cols: X V Y F S C K J P N
[153  93  86 133 103 116  98 120  99 152]  <139>
[155 132 148 131  91  87 105 101  82 170]  <84>
[149 169 164 109 171 110 143 152 146  81]  <110>
[116 172 102 120 184  86  93  98 133 152]  <151>
[146 166 179 140 115 115 122 180 169 171]  <45>
[184  93  86 133 103 116  98 120  99 152]  <20>
[115 180 140 115 169 179 145 124 122 166]  <112>
[ 90 119 115 172 179 171 154 109 128 124]  <10>
perm: [ 86  93  98  99 103 116 120 133 152 153]	<139>
down: [148 164 102 179]	Y
perm: [ 86  93  98  99 103 116 120 133 152 184]	<20>
perm: [115 115 122 180 169 171 146 166 179 140]	<45>
down: [ 86 115]	C
common <10> <151>: 	[172]

cols: A M W R B E T U L
[138 119 125 132 135 127 137 117 116] = <162>
[114 131 145 117 100 154 142 112  90] = <102>
[124 111 116 122 133 150 118  95  83] = <95>
[126 116 135 153 125 134 129 130 123] = <44>
[133 113 131 104 137 138 123 169 128] = <147>
[141 145 107 120 149 144 130 105 156] = <178>
[133 122 107 135 141 113 108 151 135] = <153>
[124 144 114 113 118 145 123 141 126] = <114>
[130 137 141 139 136 123 121 123 143] = <130>
[130 137 141 139 136 135 121 123 143] = <207>
[119 127 139 121 110 121 112 139 143] = <141>
down: [145 122]	M
perm: [143 123 121 135 136 139 141 137 130]	<207>

cols: D H Z Q
[ 69 118 127 146] : <26>
[124 107 143 146] : <109>
[118 147 140 146] : <99>
common <109> <99>: 	[146]
common <26> <109>: 	[146]
down: [127 143]	Z

cols: viver fulun Zal zeram zezuk Supid gimi guzon dobe Tov
[132 117 117 100 103  96 116 143 144 169]  <7>
[141 103 120 137 170 156 102 125  75 110]  <144>
[118 123 117 150 137 129 145 147 139 146]  <33>
[110 141 103 120 156  75 102 170 125 138]  <61>
[113 123 117 150 137 129 145 144 147 113]  <127>
down: [120 117]	Zal
common <61> <7>: 	[103]
common <144> <33>: 	[137]
perm: [138 125 170 102  75 156 120 103 141 110]	<61>
common <33> <7>: 	[117]

cols: kaba kime Vov vasub
[148 102 168 151] = <85>
[148 151 167 102] = <51>
[164 142 124 138] = <172>
[ 83 124 123 117] = <34>
[126  77 155 126] = <98>
[126  77 154 126] = <121>
[ 93 125 130  97] = <181>
[119 115 185  99] = <174>
[108 136 126 171] = <146>
[107 122 103 144] = <131>
perm: [151 168 102 148]	<85>
down: [148 148 164]	kaba
down: [148 164]	kaba
perm: [102 167 151 148]	<51>
perm: [144 103 122 107]	<131>

cols: Vofos lamu Bimu sep Lete mumok tove
[139 118 131 135 146 127  93] -> <160>
[138 121 111 134 116 111 115] -> <74>
[161 134 137 122 114 121 130] -> <176>
[148 134 148 144 141 122 132] -> <4>
[130 131 122  97 148 130  88] -> <115>
[149  93 117 161 106 122 126] -> <126>
[116 135 115 111 111 121 138] -> <64>
[134 116 116 111 121 111 138] -> <40>
[161 134 137 122 114 121 157] -> <8>
[172 130 141 130 145 146 111] -> <39>
[119 139 138 114 111 131 101] -> <49>
perm: [121 138 116 135 115 111 111]	<64>
perm: [111 111 121 116 134 138 116]	<40>
common <115> <39>: 	[130]
perm: [ 88  97 122 130 130 131 148]	<115>
perm: [115 111 116 134 111 121 138]	<74>
down: [138 138]	tove
perm: [114 121 122 130 134 137 161]	<176>

cols: Zer nupiz puf Fitir merok vumur bosas tevub
[134 137 132 141 148 133 130 134]  <19>
[134 140 138 133 163 133 130 132]  <88>
[140 143 134 138 144 134 142 177]  <59>
[133 141 138 133 130 132 163 134]  <68>
[130 133 140 132 135 137 141 133]  <116>
[133 141 136 133 130 132 137 140]  <120>
down: [134 134 140 133 130]	Zer
down: [177 134 133]	tevub
find: [130 133 140 132 135 137 141 133]	<116>
find: [133 141 138 133 130 132 163 134]	<68>
perm: [130 132 133 133 134 138 141 163]	<68>
perm: [130 132 137 140 133 141 136 133]	<120>
down: [144 130 135 130]	merok

cols: lalo Rikit Luga Lezev simas
[182 151 162 138 182] = <97>
[181 134  90 142 175] = <117>
[150 186 141 138 182] = <177>
[160 142 141 138 182] = <32>
[149 151 143 138 182] = <36>
[181 133 138 182 162] = <164>
[150 152 135 139 134] = <140>
[148 151 162 138 182] = <3>
perm: [133 138 162 181 182]	<164>
perm: [182 182 151 162 138]	<97>
down: [ 90 141 141]	Luga
perm: [182 138 141 142 160]	<32>
common <117> <140>: 	[134]

cols: Guf duse bem pez Redog kogo mudek nefid
[118 121 121 132 143 109 127 144] -> <13>
[122 124 138 136 133 137 111 108] -> <17>
[130 119 140 126 125 125 124 150] -> <163>
[138 133 106 126 126 110 140 129] -> <92>
[129 128 143 131 147 127 122 140] -> <157>
[148 131 119 131 129 180 123 141] -> <23>
[139 123 142 116 125 118 136 126] -> <101>
[123 174 137 125 129 137 134 115] -> <46>
[108 132 111 134 127 105 118 131] -> <138>
[115 125 138 129 122 156 132 128] -> <52>
[146 111 141 120 126 129 143 120] -> <175>
common <101> <138>: 	[118]
down: [129 125]	Redog

cols: zuv zitun Diduf Fozap vofir kuzu Gufo Gobed nined
[122  87 121 100 113 154 125 119 117] -> <171>
[122  87 121 100 113 120 119 178 120] -> <86>
[123 121 119 112 116 144 112 120 145] -> <113>
[130 116 118 134 129 117 139 130 118] -> <60>
[122 125 109 113 105 132 120 109 121] -> <54>
[132 122 136 100 143 120 119 159 118] -> <80>
[100 114 141 136 143 110 135 131 123] -> <76>
[128 123 127 130 137 131 124 128 116] -> <5>
[126 117 140 110 146 118 125 145 121] -> <25>
find: [126 117 140 110 146 118 125 145 121]	<25>
perm: [116 128 123 127 130 137 131 124 128]	<5>
find: [123 121 119 112 116 144 112 120 145]	<113>

cols: tipe rus Gabif rupos
[144 162 150  71] -> <81>
[144  71 162 151] -> <11>
[133 121 150 101] -> <12>
down: [144 144]	tipe
perm: [150 101 121 133]	<12>
down: [162  71]	rus
perm: [ 71 144 162 150]	<81>
perm: [ 71 150 162 144]	<81>
perm: [162  71 151 144]	<11>

cols: zon gifev sobop Fubo sisi mut
[122 121 138 125 143 125] -> <186>
[134 112 120 108 125 135] -> <124>
[151 159 118 135 133 115] -> <111>
[123  77 132 118 145 142] -> <158>
[123 118 137 138 132 108] -> <31>
[129 120 121 122 119 123] -> <30>
[120 102 129 133 120 119] -> <150>
[128 109 133 107 137 113] -> <18>
[145 124 131 132 107 144] -> <93>
down: [118 120 102]	gifev
common <30> <158>: 	[123]

cols: bapul dasi Tesip dadu nasut dedo
[144 105 112 138 160 113] -> <161>
[104 149 144 101 112 114] -> <103>
[133 122 123 132 166 125] -> <42>
[133 122 142 132 139 125] -> <94>
[143 102 110 135 165 105] -> <15>
[111 158 148 117  96 113] -> <173>
[153 114 115 121 144 150] -> <71>
[111 158 148 117 114 146] -> <73>
[153 114 115 165 144 150] -> <159>
perm: [123 122 125 166 133 132]	<42>
common <15> <159>: 	[165]
common <71> <73>: 	[114]

